Below is a small trained network, with its code and all its weights. Each question gives an input and a class and asks what happens when units are switched off, that is, made to give their printed mean instead of their output.

import numpy as np


def w(rows, s, z=0):
    codes = np.array(rows[::2]) - 128.0
    scale = np.full(codes.shape[1], s)
    scale[-1] = z or s
    return codes * scale


def f(y):
    return y / 2 * (1 + np.tanh(0.7978845608 * (y + 0.044715 * y**3)))


def log_softmax(a):
    a = a - a.max(-1, keepdims=True)
    return a - np.log(np.exp(a).sum(-1, keepdims=True))


def net(x, mask):
    res = np.array(x, float).reshape(1, 5) / 4 @ E
    y = f(res @ A[0][:, :-1].T + A[0][:, -1])
    res = res + np.where(mask, y, B[0][:, -1]) @ B[0][:, :-1]
    return log_softmax(res[-1] @ U[:, :-1].T + U[:, -1])


A, B = {}, {}
E = w([
[118,133,130,125,126],'x0',
[138,204,103,206,117],'x1',
[28,81,165,200,122],'x2',
[125,129,128,128,127],'x3',
[85,142,73,133,247],'x4',
],0.012)
A[0] = w([
[99,100,99,146,152,117],'neuron 1',
[113,121,178,121,40,254],'neuron 2',
[114,75,135,118,140,202],'neuron 3',
[143,193,96,123,155,162],'neuron 4',
[92,110,86,87,169,179],'neuron 5',
[163,161,71,83,159,159],'neuron 6',
[112,99,172,98,93,131],'neuron 7',
[139,154,78,120,160,127],'neuron 8',
[220,94,194,90,121,194],'neuron 9',
[117,93,165,100,92,176],'neuron 10',
[139,72,201,132,136,130],'neuron 11',
[90,85,107,94,172,111],'neuron 12',
[70,86,134,80,98,196],'neuron 13',
[130,150,86,138,138,165],'neuron 14',
[121,154,109,79,132,111],'neuron 15',
[86,152,132,222,102,133],'neuron 16',
[169,149,110,84,85,134],'neuron 17',
[144,175,152,130,75,208],'neuron 18',
[136,114,127,9,142,138],'neuron 19',
[72,129,166,171,169,210],'neuron 20',
],0.014,0.0047)
B[0] = w([
[185,104,110,106,170,164],'neuron 1',
[118,150,169,122,86,250],'neuron 2',
[113,160,147,125,186,182],'neuron 3',
[76,151,106,171,125,193],'neuron 4',
[133,127,146,109,192,199],'neuron 5',
[63,156,150,129,95,212],'neuron 6',
[122,169,156,156,120,186],'neuron 7',
[102,184,128,169,161,177],'neuron 8',
[97,123,155,131,75,230],'neuron 9',
[75,158,166,135,108,196],'neuron 10',
[114,186,199,169,142,183],'neuron 11',
[162,85,112,154,189,188],'neuron 12',
[108,140,150,123,170,205],'neuron 13',
[87,162,103,145,129,163],'neuron 14',
[98,144,105,129,129,153],'neuron 15',
[135,119,115,39,97,214],'neuron 16',
[167,92,113,168,70,197],'neuron 17',
[189,50,150,153,7,202],'neuron 18',
[87,83,87,30,112,220],'neuron 19',
[137,129,126,71,176,217],'neuron 20',
],0.011,0.012)
U = w([
[119,91,148,68,75,253],'0',
[40,227,163,200,132,106],'1',
[77,109,3,69,154,189],'2',
[167,80,151,127,212,9],'3',
[155,71,35,249,49,23],'4',
],0.011,0.0045)

Each question gives the input, the list of numbers given to net, and the class t.
The units are the neurons (one row each of A and B). Each row of codes is followed by its name. A weight is (code - 128) times the scale printed after its matrix; where a second scale follows, it is the last column's (A, B and U).
mask holds one flag per neuron, in row order. A switched-off neuron (its flag False) gives its mean, the last column of its row in B, instead of its output. The means were averaged over made-up inputs and are rounded, as every weight is.
A unit's drop is (log p(t) with every unit on - log p(t) with that unit switched off) / (log p(t) with every unit on - log p(t) with every unit switched off).
The circuit of an input: a set's keep is (log p(t) with only the set's units on - log p(t) with every unit switched off) / (log p(t) with every unit on - log p(t) with every unit switched off). Starting from the 12 units with the biggest drops (on a tie, the unit counted first), units are removed one at a time, each time the one whose removal leaves the highest keep (on an exact tie, the one counted first), for as long as the keep stays at least 0.8.
units of the circuit, in order: the units of the circuit, biggest drop first
top k neurons: the k neurons with the biggest drops, biggest first
drop when u is switched off: that unit's drop, to one decimal
input [-6,3,6,0,-7], class 0: units of the circuit, in order -> neuron 16
input [4,1,-4,-2,-8], class 4: units of the circuit, in order -> neuron 17; neuron 18
input [-6,-3,-4,8,1], class 2: units of the circuit, in order -> neuron 18; neuron 2
input [0,-5,-1,-6,1], class 2: units of the circuit, in order -> neuron 18; neuron 2
input [6,1,-7,1,2], class 1: top 4 neurons -> neuron 6; neuron 8; neuron 16; neuron 4
input [3,0,2,-2,-8], class 1: top 2 neurons -> neuron 19; neuron 11
input [-1,-1,1,5,3], class 3: top 2 neurons -> neuron 19; neuron 16
input [-7,8,1,2,4], class 2: top 3 neurons -> neuron 16; neuron 11; neuron 2
input [-6,-7,0,8,1], class 2: top 2 neurons -> neuron 19; neuron 18
input [2,-3,1,-3,-1], class 1: top 2 neurons -> neuron 16; neuron 18
input [-4,-5,0,-3,3], class 2: top 3 neurons -> neuron 19; neuron 18; neuron 2
input [8,-8,2,-4,7], class 3: top 2 neurons -> neuron 12; neuron 5
input [0,-6,5,-3,0], class 1: top 2 neurons -> neuron 11; neuron 10
input [-6,8,4,0,0], class 0: top neuron -> neuron 16
input [-7,-6,-3,3,3], class 2: drop when neuron 19 is switched off -> 0.2
input [-7,0,3,0,3], class 3: drop when neuron 19 is switched off -> 0.3
input [3,1,-7,7,-5], class 4: drop when neuron 16 is switched off -> 0.1
